Each row has a class, written after it.
[ -42 -549   27  121  -74 -332  -49   71  243  774  697 -194 -417   47
 -104   77   58   82  131  215 -132  546    3  -83  130  250   88  237
 -242   72  105  180 -420  234   -4 -275  -40  403] => z_903
[ 201  -25   81  156  331 -136  -15   26  390  439  592  613   59  159
  121  161  154   60  432  359 -187   20  -42  230 -301  122  221   93
 -112 -145 -264  -16  -95  894 -167 -150 -461  219] => z_890
[-242 -308 -241  199   79   65 -419  124  123  465  730  -43  -20  178
  393  353 -299  -17  185  282  -43  355   58   63 -262  225  899   69
   94  464  212  -52   54   94 -194   45 -157  742] => z_525
[ 205 -287  110   49  159   44 -177  214  393  436  547  357 -240  218
  178  101  -10  374  212  306    6   50  203  324 -175  185  -50  111
  -40  -82 -127  -49 -187  776 -346    9 -279  147] => z_890
[ -51 -139  215  -59   76   40 -200  465  355  456  836  257 -254  342
  241  156 -102  320  142  349  211   17  221  229 -215  280  308  128
  -97 -270  -20   42  -47  724 -546  223 -315  222] => z_593
[  13  216  145 -129  340  -54 -344  396  257  421  681  182  -43  260
  373   92  134  258  148  287   46   56  198  348  -83  295  228  146
  -42  -76 -217  -97   15  534 -570  224 -249  242] => z_956
[ -17  -77  187   19  113   60 -224  318  460  458  792  496  -91  314
  240  211   26  203  201  262    9   76   89  304 -299  248  303  166
   24 -100  -93  -21 -209  574 -403  129 -283  324] => z_525
[  27  178  245 -131  172 -145 -205  184  -66  160  560  243 -163  -80
  244 -150  322  229  350  -92  -28    3  121   70  -58   -8  136  304
  -46  175  -98 -320  158  636 -133 -212 -502  272] => z_890
[ -63 -147  161  120   80   24 -211  314  425  555  800  367 -237  278
  274  127  -36  194  200  308  145  107  114  212 -282  229  174  223
   11 -194  -15   36 -213  705 -484  139 -312  409] => z_890
[-250 -258  -32  213   67  271 -469  -49  163  449  688  297  190   71
  302  371 -108 -295  278   63  -29  272  -58  161 -407  174  617  110
   86  645  166  -77  -48   66  -66   -6 -387  607] => z_593
[  69 -124  254   27   49  -59 -239  251  419  493  632  486 -203  326
  201  116   43  295  224  247  -19   50  155  200 -166  250  220  164
 -112 -175 -149  -44 -143  694 -430   18 -222  285] => z_480
[-172 -207  -29  245    5   -1 -334  100  236  492  792  314   97  123
  131  226  -80 -134  271  137  -26  125   56  165 -410  227  498  121
  -39  355   70   -5 -170   29  -74  -51 -329  488] => z_573
[  61   19  271  -73   95  103 -224  325  352  490  434  170 -233  141
  253  154  -74  245  289  310  117    3  223  189 -133  139  146  141
 -146 -363 -237   37  -54  683 -388   -1 -409   78] => z_174
[-389 -199 -156  189   27    0 -252  152  132  445  638  331  121  135
  115  166  -16 -310  -13  139   66  267   -6  121 -250  169  595  191
   44  339  158   29  -69  -56  -74  -65 -210  615] => z_903
[  30 -190   95   99   94  -76 -115  333  479  479  723  544 -155  300
  134   52   18  277  183  315   24   -6  113  238 -272  247  151  109
  -39 -245 -204   98 -206  518 -372  115 -228  188] => z_593
[ -25 -200  248   -9  116   81 -199  258  446  465  718  484 -131  354
  172  161  -13  274  217  263  129  -51  158  238 -304  178  285  162
  -53 -101  -88  -19 -147  638 -403   34 -394  279] => z_956
[  69   -5  198  -68  104  -29 -247  301  377  435  653  353 -174  250
  230  115   -8  308  156  331  105   50  159  281 -154  223  214  164
  -47 -152 -195  -25  -75  657 -417   84 -378  189] => z_525
[-312 -153  -38  244   74    1 -361  154  182  483  731  238  114  159
   90  136  -36 -157  155    3  128  250  -11  217 -275  186  504   92
   65  432  209   64 -112 -143 -139   59 -149  595] => z_903
[ -47 -184  274   37  127   49 -252  276  479  486  742  370 -136  326
  266  107  -30  373  178  259  113   55  137  317 -244  230  259  159
  -37 -173  -92   10 -143  710 -414  121 -237  273] => z_962
[  48  -48  127  102   70 -112 -234  326  443  531  604  435 -259  274
  206  174   25  253  282  361   26   63  121  190 -164  208  234  180
  -95 -171 -161    2 -141  707 -427  -16 -333  304] => z_525
[-325  -17 -292   15  136   21 -281  -18  -81  445  592  384  202  140
   13  256 -109 -116   44   15   96  197    2  197 -233   88  566  306
   48  625  245  -99    4    1 -133 -153 -207  547] => z_956
[  92 -214  255  101  123  -26 -202  215  460  513  688  370 -148  250
  128   96  -16  268  354  311   51   93   70  266 -237  196  195  114
  -16  -33  -16  -50 -166  815 -283  -42 -412  210] => z_524
[ 139  318  182   33  253 -119 -206  334   15  313  748  434  -58  132
  310 -230   98  218  176  146   45 -149   55  178  -20   84  308  212
 -103   81 -136  -68  181  629 -467  -30 -336  279] => z_962
[  28  -12  200  111  100 -143 -181  312  285  399  595  710 -227  302
  179  -20  191  214  193  389 -207   30  134  337 -104  262  219  144
  -58  -83  -78  -49 -223  584 -330 -120 -311  130] => z_956
[ 124  187   67 -174  132 -307 -264  207  266  456  437  148 -290  161
  309  223   99  253  213  287  -12  218  290  156   46  298  244  176
 -256 -421 -291  -20 -134  626 -440    6 -281  413] => z_756
[  76  -32  116  -32  122 -178  -54  284  399  524  639  507 -204  351
  102   49   78  280  179  495 -121   61   66  202 -151  207  148  196
 -106 -226 -124  -62 -185  743 -404  -30 -405  147] => z_962
[  -5 -203  176   59  -48 -140 -183  308  456  512  600  531 -263  308
  228  153 -104  256  187  261  120   22  109  170 -143  274  279  183
  -26 -237  -16   62 -121  742 -404  119 -286  341] => z_573
[  22  -81  168   45  128  -41 -274  297  530  421  658  368  -97  273
  223  162   11  231  214  247  144  121   63  363 -197  279  212  167
    4 -145  -40  -71 -190  707 -397   98 -294  299] => z_756
[-342 -257 -112  318   22  140 -289  123  230  398  533  205  147  177
  133  122   38 -374  -74   70  240  143  -35  166 -278  106  480   86
  183  465  224   47    5  -50 -157   20 -127  754] => z_956
[  44 -166  195   44   66   14 -179  268  566  570  727  479 -233  377
  162  235   19  275  194  346   28   55  109  314 -237  274  221  127
 -134 -231 -109   47 -248  651 -492   -8 -228  280] => z_956
[ -25  -26  213   48  161   82 -315  470  372  490  748  264 -214  269
  380   65  -64  277  126  298  224   20  197  381 -180  220  196  145
   22 -123 -122   -1  -72  666 -487  159 -264  261] => z_903
[  58   -3  320  -52  212  178 -397  346  298  364  592  165  -98  260
  316   62  -46  329  249  166  170  -75  238  346 -224  168  313   92
  -10  -88 -215  -91   31  632 -414   90 -345  207] => z_593
[-261 -294  -76  331  -91 -160 -209  -21  381  430  584  366   35  158
 -102  189  149 -271   15  141  295  192   60  136 -255  202  332    5
 -137  263   55  133 -107  -31  -95 -109 -132  572] => z_956
[-408 -306  -85  244  -36  112 -276  138  196  599  692  294   37   77
  127  202  -24 -287  -10  156  -27  359   20  159 -310  194  381  216
   91  265  120  128 -150    5 -100  -72 -239  556] => z_480
[-257 -422   75  -63 -276   36 -369  -35  324  538  502  121  -88  274
   75  308 -142   14  -67  128  -51  466   65   -7 -208  212  118  311
 -134  199  211  -75 -277  176 -223   92 -189  628] => z_480
[  33 -122  187   13   84  -93 -181  209  425  414  612  522 -198  305
  168   92   63  359  236  401    1   51   69  319 -180  230  208  172
  -62 -149  -72  -75 -244  706 -311  -45 -439  134] => z_756
[-285 -253  -66  129  -13   81 -326  198  131  548  875  428   58  208
  224  308 -190 -108   41  116  -27  131  133  202 -415  220  575  170
   21  397   19   96 -121  -71 -104   84 -308  535] => z_756
[-392 -201   -5  145   -4   46 -439  130  208  597  759  254   59  104
  231  371 -135 -128  141   23   75  285  114  155 -295  259  667  244
   64  439  117   22   -5   72 -134   60 -170  667] => z_903
[ 157   30  222  -53  186  117 -280  267  284  381  424  129 -114  173
  207   81  -36  281  372  235  108   -3   91  175 -118   81  220  124
 -182 -223 -197   -8   53  686 -365    8 -347  190] => z_573
[ 101   -1  209   21  275  -54 -323  183  369  449  683  250  -80  283
  234  120   72  338  349  240  230   45   97  486 -209  172  297   87
  -43   63  -87 -163 -144  792 -309  -67 -412  258] => z_525
[ -29 -112  -66    1   58 -117 -159  241  381  544  472  446 -324   57
  112  337   48  240  192  242   47  188  393  122  -75  258 -152  255
 -240 -389 -165   97 -311  658 -482 -105 -220  275] => z_573
[-305  -98 -127  142   36   58 -291   76  134  417  620  153  171   81
  184  284   49 -403  -12  226  -64  366  -53  258 -192  235  452  125
   28  467  301  -68 -101   45  -95  -13 -286  584] => z_573
[-301  -89 -362  181   18 -324 -112   66   20  410  463  426   65  102
  -24  195  104 -357   -3  185 -113  236    4   51 -163  116  416  159
 -114  420  120  -79  -55  -59   11 -268 -356  512] => z_962
[-209  -73 -265  260  176  -66 -276  -14    0  418  554  256  181   64
  122  166   65 -233  212  164  -58  197  -49  158 -256  117  446  154
  -21  531  172  -93  -90  111  -64 -161 -304  546] => z_593
[-435 -515 -192  230  -38  530 -282 -131  434  354  406   -8  213   83
  -73  585 -214 -451 -117   59  337  515   -5  124 -366  182  265  -74
  287  328  410   89  -90  -38 -248   41   50  599] => z_174
[  50 -224  227  -13   66   22  -70  291  369  420  705  462 -249  272
  190   68  -36  298  182  295   -5   17   82  253 -221  156  190  140
  -41 -122  -52  -64  -75  759 -301  -14 -379  113] => z_890
[ 144  -90  133   49  225 -191 -222  229  379  479  682  287 -169  206
  144  118  116  303  384  245   82  119   20  358 -132  231  184  107
  -84   -6  -34 -115 -110  855 -316 -126 -417  215] => z_524
[-298 -384   32   65 -121   21 -391   50  316  663  752  104  -56  135
   31  391 -179  -50  190  102  -39  481   14  121 -287  292  474  200
 -130  207  170   63 -158  126 -135 -134 -240  501] => z_903
[ 124 -112  237   19  145 -106 -180  191  469  534  734  353 -151  196
   96  124  119  271  377  201   73  131   30  346 -142  217  151  156
 -123  -45    0  -15 -179  813 -299 -116 -307  257] => z_956
[ -50  -32  215   -2   87   57 -244  375  473  517  736  307 -184  259
  225  187    3  229  101  371  101   92  231  280 -198  279   57  166
  -63 -204 -112   19 -181  599 -526  172 -261  223] => z_903
[  -9  -12  177    7  138  -51  -32  355  367  510  678  625 -155  295
  187   32   82  188  122  378    6 -110   90  258 -191  166  151  197
  -37 -190 -118   11 -155  705 -419  -20 -469  112] => z_962
[-303 -323  -66  226  -92  170 -295   36  361  425  702  296  -19   67
  152  498 -105 -180   82  -24   86  252  262   87 -380  269  378   95
   19  363  162  -40 -125   21 -237   82   28  609] => z_890
[  99    5  524  -76  203  -14 -228  246  284  659  455  161 -170  408
  182 -183  156  401  149  248 -251   97   98  222  -42  174 -115    9
 -125 -255 -274   53 -105  528 -502  177 -141   62] => z_524
[  36  149  271  -54  175  -55 -205  196  234  345  625  414  -82  194
  191   83   53  276  298  280   62  -46  171  240 -128  178  414   92
 -132 -131 -155  -54    7  611 -342  -73 -388  132] => z_174
[-325 -279 -162  252  -23 -119 -259  122  244  510  629  238  -13  167
  155  223  -31 -134   84  161   14  243   98   49 -279  217  366   60
    2  350  107   12 -105  -65 -151   55 -131  521] => z_962
[-322  -70   48  255  120   -5 -365   85  108  465  702  355  136   99
   33  134   14 -177   67   73  -18  284   97  288 -191  225  515  183
   85  512  228    0  -36   63 -148  -18 -214  543] => z_890
[-398 -209 -286  157  -31 -167 -264  153  155  395  659  271  139  192
  119   31   12 -248  -71   19  334  146   42   24 -220  176  574  109
   65  514  100  -31  -70 -391  -85   55  -63  661] => z_593
[  57 -232  263  181   79   80 -170  114  558  520  703  544 -105  177
  123  261  124   84  397  329 -146  175   51  259 -363  262  100  104
  -77 -217 -110   43 -307  734 -276  -52 -384  207] => z_480
[ -84 -275 -111  229   98  -62 -229  -33   99  582  566  327   45   46
  135  120  125 -188  311  254 -165  216  -68   76 -207  172  381   90
   66  504   87   19  -91  136    7  -76 -384  474] => z_573
[-195 -411  -14  241  -94 -107 -204   53  426  700  747   94  -75   63
  109  281  -29 -164  314   96 -128  399   91   70 -400  295  270   23
 -137   27  -13  155 -408  -97   20  -49  -71  467] => z_903
[-284 -244    2  234  -93   14 -204  -64  319  509  687  348    1   68
  -50  328 -153  -29  258   -7  -47  231  217   48 -404  217  388  141
  -25  233  214  117 -309 -157 -123   26  -61  524] => z_956
[-215 -257 -199  210    7   35 -305   33  311  551  517  104  -73   99
    9  510  -70 -149  107  141   94  459   61  160  -97  208  460   80
 -116  344  240   80    4  213 -242  -70   46  714] => z_903
[ -16  -38  144   -7   71 -101 -306  222  435  435  707  492 -129  210
  144  216  -29  288  222  153  223   76  104  272 -177  226  309  238
 -102 -138 -153   33 -125  573 -376  -21 -373  362] => z_174
[   2  -52  614  -52   66  409 -382  296  518  341  680  543  -32  473
  121   99 -142  376  169  242  265 -153  225  404 -418   95  180   94
   72  -45 -225  -44 -155  540 -390  234 -428   30] => z_525
[ 123 -190   92  156  180    3 -264  369  417  428  652  389 -184  248
  188   91   16  254  340  241   56   94  -39  305 -212  178  123  162
   53  -75  -30    1  -76  806 -386   50 -351  317] => z_890
[-311  -98 -145  137  -65  -87 -145   -5   50  439  601  406   55   87
   50  148   56 -344  -91  188  -32  281  -50  157 -151  209  558  161
   12  338  216   64  -75  -11  -70 -137 -259  554] => z_593
[  57 -122  296  -53  139   99 -247  183  411  418  603  343  -76  316
  138  149  -86  447  321  216  174  -79   80  293 -279  134  244  145
  -27 -115  -76  -60  -76  746 -372   61 -391  160] => z_174
[-198 -163 -116  114   22 -321 -257  165  111  547  616  267  -56  180
  102   93  119  -59   64  120   16  256  141   14   27  240  522  217
 -135  367  131  -25  -65  103 -204  -41  -75  703] => z_480
[-315 -265  168  115 -110  122 -423   82  327  593  805  155  -82  132
  214  399  -67  -80   90   15 -186  432  185   61 -251  322  490  114
  -75  355  109   -7 -110  -55 -275   61  -38  640] => z_524
[ 123 -107  -14  220  320 -102 -204  332  431  377  757  579   36  315
  168   91  181   30  128  312  -54   61  -19  152 -258  182  -91  162
  -13    0 -392  -74 -221  596 -384   45 -255  309] => z_174
[ 103 -264  217  -30   17    8 -167  226  547  477  705  503 -267  347
   70  229   45  361  288  311   29   69   56   83 -206  227  216  235
 -135 -239 -109   42 -221  736 -462   98 -328  370] => z_593
[ 108 -125  302   -1  110  -34  -65   58  290  454  645  597  -42  295
   16   32   80  232  242  335  -57  -94   74  181 -290  121  190  125
  -49 -107 -117  -12 -122  768 -267  -99 -534  177] => z_174
[  17 -185  186   -6   21  -76 -153  334  374  391  665  335 -266  241
  265   79  -52  335  169  340  -43  116   85  305 -200  259  181  192
   14 -136    6 -134 -156  752 -268   78 -352  107] => z_524
[-266 -320 -208  140  -94 -111 -200   43  216  584  551  196  -91   88
  110  354  -30 -200   25  252 -151  384   41   28 -154  227  290  168
 -159  232  171   41 -159  123 -159 -128 -274  577] => z_573
[-163 -187 -144  164  -41 -119 -321   54  282  594  552  210  -13  132
  143  374  -40 -215   54  197  158  293   37  103  -54  237  543  174
 -175  393  118   33   11  269 -199  -66  -88  716] => z_903
[-375 -191 -110  153  -12   59 -387  144  180  483  758  161   67  145
  212  222  -27 -179   15   72  147  295   13  160 -272  234  506  187
   66  437  188  -25 -104  -86 -198   49 -169  642] => z_756
[-266 -206 -179  217   33  -56 -322   65  171  618  638  129   31  119
  151  176    3 -181  144  129  136  316  -60  137 -205  186  498  144
   45  408  138   86  -73   17 -111  -26 -129  646] => z_962
[ -24 -176  259   26   50   -9 -290  206  555  488  774  451 -104  294
  148  226  -69  286  264  153  244   32  163  282 -314  210  245  165
  -69  -20  -93  -87 -131  682 -340   46 -361  353] => z_573
[ 101 -166  246  -50   55 -110 -188  254  404  467  617  574 -144  327
   84  -17    2  401   96  228  200 -113  152  240 -118  173  186  228
  -27  -92 -169   17  -82  703 -374   48 -360  273] => z_174
[-312 -186 -209  202  -70 -147 -275  138  101  552  654  342  -16  163
   88  135 -115 -135    6   67  161  216   52   43 -179  181  509  211
  -41  340  135  114  -90 -101 -166  -31  -54  656] => z_903
[-262 -202 -106  168   57   61 -470  202  224  593  690   66   41  162
  306  336 -126 -194  155   79   20  395  -16  202 -235  220  473  102
   59  548  171  -64  -51   50 -203   72 -189  621] => z_525
